Below are the code and all the weights of a small trained network. Each question names an input and a target symbol and asks about switching units off, where a switched-off unit gives its printed mean instead of its output.

import numpy as np


def w(rows, s, z=0):
    codes = np.array(rows[::2]) - 128.0
    scale = np.full(codes.shape[1], s)
    scale[-1] = z or s
    return codes * scale


def f(y):
    return y / 2 * (1 + np.tanh(0.7978845608 * (y + 0.044715 * y**3)))


def softmax(a):
    e = np.exp(a - a.max(-1, keepdims=True))
    return e / e.sum(-1, keepdims=True)


def log_softmax(a):
    a = a - a.max(-1, keepdims=True)
    return a - np.log(np.exp(a).sum(-1, keepdims=True))


def net(x, mask):
    ids = ['βδεζπσψ'.index(c) for c in x.split()]
    T = len(ids)
    res = E[ids] + P[:T]
    u = 0
    for l in range(2):
        q, k, v = (res @ M[l].T for M in (Q, K, V))
        z = softmax(np.where(np.tri(T) > 0, q @ k.T / 3**0.5, -1e9)) @ v
        res = res + np.where(mask[u], z, O[l][:, -1]) @ O[l][:, :-1]
        u += 1
        y = f(res @ A[l][:, :-1].T + A[l][:, -1])
        res = res + np.where(mask[u : u + 12], y, B[l][:, -1]) @ B[l][:, :-1]
        u += 12
    return log_softmax(res[-1] @ U[:, :-1].T + U[:, -1])


Q, K, V, O, A, B = {}, {}, {}, {}, {}, {}
E = w([
[54,137,125,83,194,120,137,175,191,134,148,135],'β',
[163,87,184,72,224,213,141,170,164,101,104,173],'δ',
[66,54,95,56,198,110,124,117,90,91,155,143],'ε',
[83,133,225,132,153,91,202,88,206,164,64,47],'ζ',
[155,181,116,239,145,49,62,178,165,143,117,136],'π',
[100,121,57,87,175,173,145,82,119,167,183,54],'σ',
[36,76,93,107,78,164,232,249,58,146,75,145],'ψ',
],0.016)
P = w([
[42,88,207,203,140,157,163,66,138,116,146,174],'0',
[102,215,192,140,145,197,110,114,42,159,159,156],'1',
[105,166,177,126,85,140,105,96,137,83,99,127],'2',
[209,167,107,6,62,112,77,155,139,148,142,145],'3',
[135,122,163,67,162,97,180,137,92,195,137,186],'4',
[139,50,99,107,123,74,167,105,209,148,125,113],'5',
[105,147,116,106,79,146,72,76,176,87,60,84],'6',
[126,134,88,133,170,125,106,183,132,70,88,68],'7',
[167,60,175,98,149,75,221,130,114,204,158,180],'8',
[167,18,113,152,173,67,209,143,171,144,118,75],'9',
[112,213,95,100,95,147,95,109,157,55,33,63],'10',
[143,158,52,101,178,115,154,190,137,69,58,39],'11',
[183,82,130,79,150,105,207,136,140,200,161,158],'12',
[166,70,82,147,150,155,199,131,199,153,156,62],'13',
],0.013)
Q[0] = w([
[60,147,108,207,185,190,119,142,115,7,97,47],'0.h0',
[101,242,150,88,3,212,36,96,115,35,65,165],'0.h0',
[188,182,222,145,119,135,139,168,16,180,182,182],'0.h0',
],0.0072)
K[0] = w([
[135,2,106,143,156,98,168,154,191,157,185,86],'0.h0',
[112,101,200,161,108,138,127,116,102,198,214,178],'0.h0',
[19,104,138,132,66,196,65,61,168,79,125,118],'0.h0',
],0.0092)
V[0] = w([
[154,103,236,191,143,118,97,68,171,68,198,170],'0.h0',
[214,49,153,86,81,200,178,60,2,119,19,128],'0.h0',
[42,120,105,115,110,112,113,133,86,179,168,140],'0.h0',
],0.0056)
O[0] = w([
[86,115,69,111,167,241,105,88,86,189,96,142,2],'0.h0',
[136,98,237,164,157,143,67,202,80,143,180,88,90],'0.h0',
[135,248,229,89,220,25,165,125,1,112,56,127,158],'0.h0',
],0.0083,0.003)
A[0] = w([
[218,155,115,255,140,129,134,176,132,159,113,191,150],'0.n0',
[159,101,136,140,77,187,101,193,137,169,49,216,124],'0.n1',
[177,114,74,122,131,112,172,139,141,76,109,109,138],'0.n2',
[104,145,135,131,98,173,83,121,122,35,58,65,201],'0.n3',
[106,139,151,173,87,143,81,161,166,115,206,114,89],'0.n4',
[121,127,134,50,134,68,187,129,105,196,53,73,164],'0.n5',
[119,174,117,102,179,108,69,67,147,75,192,104,140],'0.n6',
[156,102,112,84,159,143,107,212,189,140,85,96,147],'0.n7',
[110,172,166,132,163,103,152,4,57,108,178,108,84],'0.n8',
[161,140,99,181,92,99,60,127,129,137,153,137,71],'0.n9',
[47,121,132,211,108,144,130,82,125,148,76,218,2],'0.n10',
[177,100,177,108,185,207,103,141,166,79,108,186,136],'0.n11',
],0.006,0.0051)
B[0] = w([
[191,153,89,140,143,62,98,147,136,172,96,145,155],'0.n0',
[161,65,128,165,27,129,72,157,115,86,147,154,164],'0.n1',
[83,113,61,165,136,46,141,147,149,51,178,98,181],'0.n2',
[32,181,110,110,102,173,98,89,82,101,126,7,181],'0.n3',
[51,120,112,96,140,183,138,89,121,115,114,137,128],'0.n4',
[149,125,88,71,71,131,118,198,183,135,205,155,254],'0.n5',
[71,131,158,101,150,93,76,144,105,130,164,57,153],'0.n6',
[132,37,59,151,140,130,37,95,97,109,79,113,211],'0.n7',
[3,137,84,140,141,156,115,146,166,213,174,131,143],'0.n8',
[77,101,35,195,56,112,129,129,105,70,134,214,128],'0.n9',
[124,188,206,186,177,95,112,162,92,123,157,126,135],'0.n10',
[120,82,197,83,141,39,151,41,56,89,91,112,171],'0.n11',
],0.0065,0.0082)
Q[1] = w([
[191,156,169,84,105,157,120,120,114,178,195,254],'1.h0',
[125,69,110,192,224,118,214,167,143,149,130,121],'1.h0',
[197,43,94,78,127,49,153,113,203,186,196,170],'1.h0',
],0.0081)
K[1] = w([
[35,188,169,135,77,136,101,75,89,115,100,138],'1.h0',
[131,100,60,133,108,63,130,150,168,19,95,2],'1.h0',
[134,177,124,72,112,167,41,162,119,105,73,80],'1.h0',
],0.0076)
V[1] = w([
[139,151,149,87,130,183,181,72,141,178,254,42],'1.h0',
[98,141,148,173,68,152,196,209,178,193,103,125],'1.h0',
[76,68,224,62,104,167,207,128,146,98,83,166],'1.h0',
],0.0069)
O[1] = w([
[108,75,60,154,173,87,192,187,107,161,60,96,61],'1.h0',
[130,124,104,179,150,104,150,63,96,213,245,139,117],'1.h0',
[180,100,112,184,150,164,148,150,199,66,179,135,255],'1.h0',
],0.011,0.0054)
A[1] = w([
[100,102,67,139,149,144,163,115,62,47,142,191,123],'1.n0',
[100,158,70,204,55,145,128,115,165,117,169,234,107],'1.n1',
[42,161,130,112,147,19,201,126,80,178,146,87,153],'1.n2',
[98,142,119,120,124,98,51,99,131,122,135,78,178],'1.n3',
[190,154,140,225,118,80,130,87,98,133,140,154,122],'1.n4',
[145,152,139,92,199,114,77,149,210,129,154,94,125],'1.n5',
[127,104,121,148,3,137,110,185,126,155,167,102,85],'1.n6',
[92,76,176,137,205,167,175,201,129,144,151,97,110],'1.n7',
[87,156,161,152,133,162,150,134,64,80,133,185,155],'1.n8',
[57,144,85,92,191,194,150,137,175,158,31,169,122],'1.n9',
[158,181,169,166,190,151,88,104,191,164,161,194,255],'1.n10',
[173,202,119,203,119,131,57,145,145,153,67,168,196],'1.n11',
],0.0067,0.0049)
B[1] = w([
[127,148,146,29,151,166,116,171,118,223,196,226,190],'1.n0',
[128,198,65,192,94,107,131,89,156,136,164,152,194],'1.n1',
[97,195,93,191,59,146,134,200,128,143,90,253,254],'1.n2',
[184,122,75,111,217,189,213,189,124,122,87,158,203],'1.n3',
[70,127,125,92,139,144,134,89,188,129,44,130,187],'1.n4',
[161,82,144,125,46,138,104,226,134,110,150,127,236],'1.n5',
[160,153,223,142,158,135,71,76,165,145,149,142,198],'1.n6',
[75,109,197,153,17,94,36,98,84,123,143,25,243],'1.n7',
[169,173,202,55,115,193,119,189,164,168,140,70,155],'1.n8',
[240,131,125,131,220,56,114,40,126,65,105,92,208],'1.n9',
[149,135,166,113,118,158,195,85,16,104,124,136,228],'1.n10',
[61,74,141,20,214,117,178,157,210,130,141,92,172],'1.n11',
],0.006,0.0093)
U = w([
[139,85,187,50,137,100,154,136,66,141,118,45,253],'β',
[216,211,171,197,112,33,92,111,46,78,180,168,68],'δ',
[63,166,183,93,124,97,3,104,104,177,123,174,38],'ε',
[135,143,156,222,80,88,121,131,29,115,51,162,64],'ζ',
[152,180,118,97,160,121,211,141,162,116,134,200,162],'π',
[121,61,116,181,118,116,65,102,104,221,136,135,109],'σ',
[124,154,147,147,12,136,108,218,82,93,161,171,131],'ψ',
],0.0046,0.0034)

Each question gives the input, a string of symbols that net reads in full, and the target symbol t.
The units are the heads (3 rows each of Q, K, V and O) and the neurons (one row each of A and B). Each row of codes is followed by its name. A weight is (code - 128) times the scale printed after its matrix; where a second scale follows, it is the last column's (O, A, B and U).
mask holds one flag per unit, layer by layer, with each layer's heads first. A switched-off unit (its flag False) gives its mean, the last column of its rows in O or B, instead of its output. The means were averaged over made-up inputs and are rounded, as every weight is.
A unit's drop is (log p(t) with every unit on - log p(t) with that unit switched off) / (log p(t) with every unit on - log p(t) with every unit switched off).
The circuit of an input: a set's keep is (log p(t) with only the set's units on - log p(t) with every unit switched off) / (log p(t) with every unit on - log p(t) with every unit switched off). Starting from the 12 units with the biggest drops (on a tie, the unit counted first), units are removed one at a time, each time the one whose removal leaves the highest keep (on an exact tie, the one counted first), for as long as the keep stays at least 0.8.
units of the circuit, in order: the units of the circuit, biggest drop first
top k neurons: the k neurons with the biggest drops, biggest first
k most important neurons of layer l: the k neurons of layer l with the biggest drops, biggest first
input δ β ε δ ψ ε ε ζ δ ζ ψ ζ π σ, target σ: units of the circuit, in order => (1.h0 0.h0 0.n5)
input σ ε ψ π ψ ε, target ε: units of the circuit, in order => (1.h0)
input β ψ ψ β ε ψ ε δ π ψ δ ζ δ π, target σ: top 2 neurons => (0.n5 0.n11)
input ψ σ δ ε β ψ δ ψ ζ σ σ π, target ζ: top 2 neurons => (1.n2 0.n5)
input π ζ δ ψ δ ε ψ σ δ σ ψ ψ, target ζ: units of the circuit, in order => (1.h0 1.n2)
input ψ ζ δ ε δ ψ σ π ζ ζ π, target σ: units of the circuit, in order => (0.n5 1.h0 0.h0 0.n11)
input ε σ β ζ, target ζ: units of the circuit, in order => (1.h0 1.n2 0.n8 0.h0)
input δ δ ζ ε β δ ζ δ ψ δ ψ δ ε, target δ: units of the circuit, in order => (1.h0 0.h0)
input σ δ ε, target ζ: top 4 neurons => (1.n2 0.n8 0.n5 0.n3)
input β ζ π ψ ψ π ζ δ ζ ζ δ ψ β, target ψ: units of the circuit, in order => (1.n5 0.h0)
input δ δ ζ ψ ε δ ζ δ ψ ε, target ψ: units of the circuit, in order => (1.h0 0.n11 0.n7)
input ψ π δ ζ δ ε β, target β: top 2 neurons => (1.n2 0.n5)
input σ β π σ ψ ε σ π π ψ ε δ δ, target β: units of the circuit, in order => (1.n2 0.n11)
input β δ ε ζ β δ δ δ δ ε, target ψ: top 3 neurons => (0.n11 1.n5 1.n11)
input δ δ ψ β π ψ ε, target ε: top 2 neurons => (0.n11 0.n0)
input σ σ ζ π δ β ψ β β, target δ: top 2 neurons => (0.n3 1.n10)
input δ ψ δ δ π ψ ζ, target ε: units of the circuit, in order => (1.h0 0.n3 0.n0)
input ζ σ σ π ζ, target ζ: 2 most important neurons of layer 0 => (0.n3 0.n5)
input σ σ π σ σ σ π σ ψ δ ζ π ζ δ, target ε: units of the circuit, in order => (1.h0)
input β π π π ψ δ ζ ψ ψ ε ε, target δ: units of the circuit, in order => (0.h0)
input δ ψ σ δ δ, target ζ: 4 most important neurons of layer 0 => (0.n3 0.n11 0.n6 0.n8)
input δ δ ψ ψ δ δ ψ ε ψ δ δ π π ψ, target ε: units of the circuit, in order => (1.h0 0.n0)
input ε ψ ε σ ε ψ ψ π π β δ, target ε: units of the circuit, in order => (1.h0 0.n3)
input ψ ψ ε ψ ψ δ δ β ζ ψ, target π: 2 most important neurons of layer 1 => (1.n7 1.n5)
input δ β ψ δ ψ ψ σ π, target π: top 3 neurons => (1.n11 1.n4 1.n7)
input δ ψ σ ψ, target δ: top 2 neurons => (1.n6 0.n1)
input π ψ π ψ σ δ ψ δ β δ, target ψ: 2 most important neurons of layer 0 => (0.n7 0.n1)
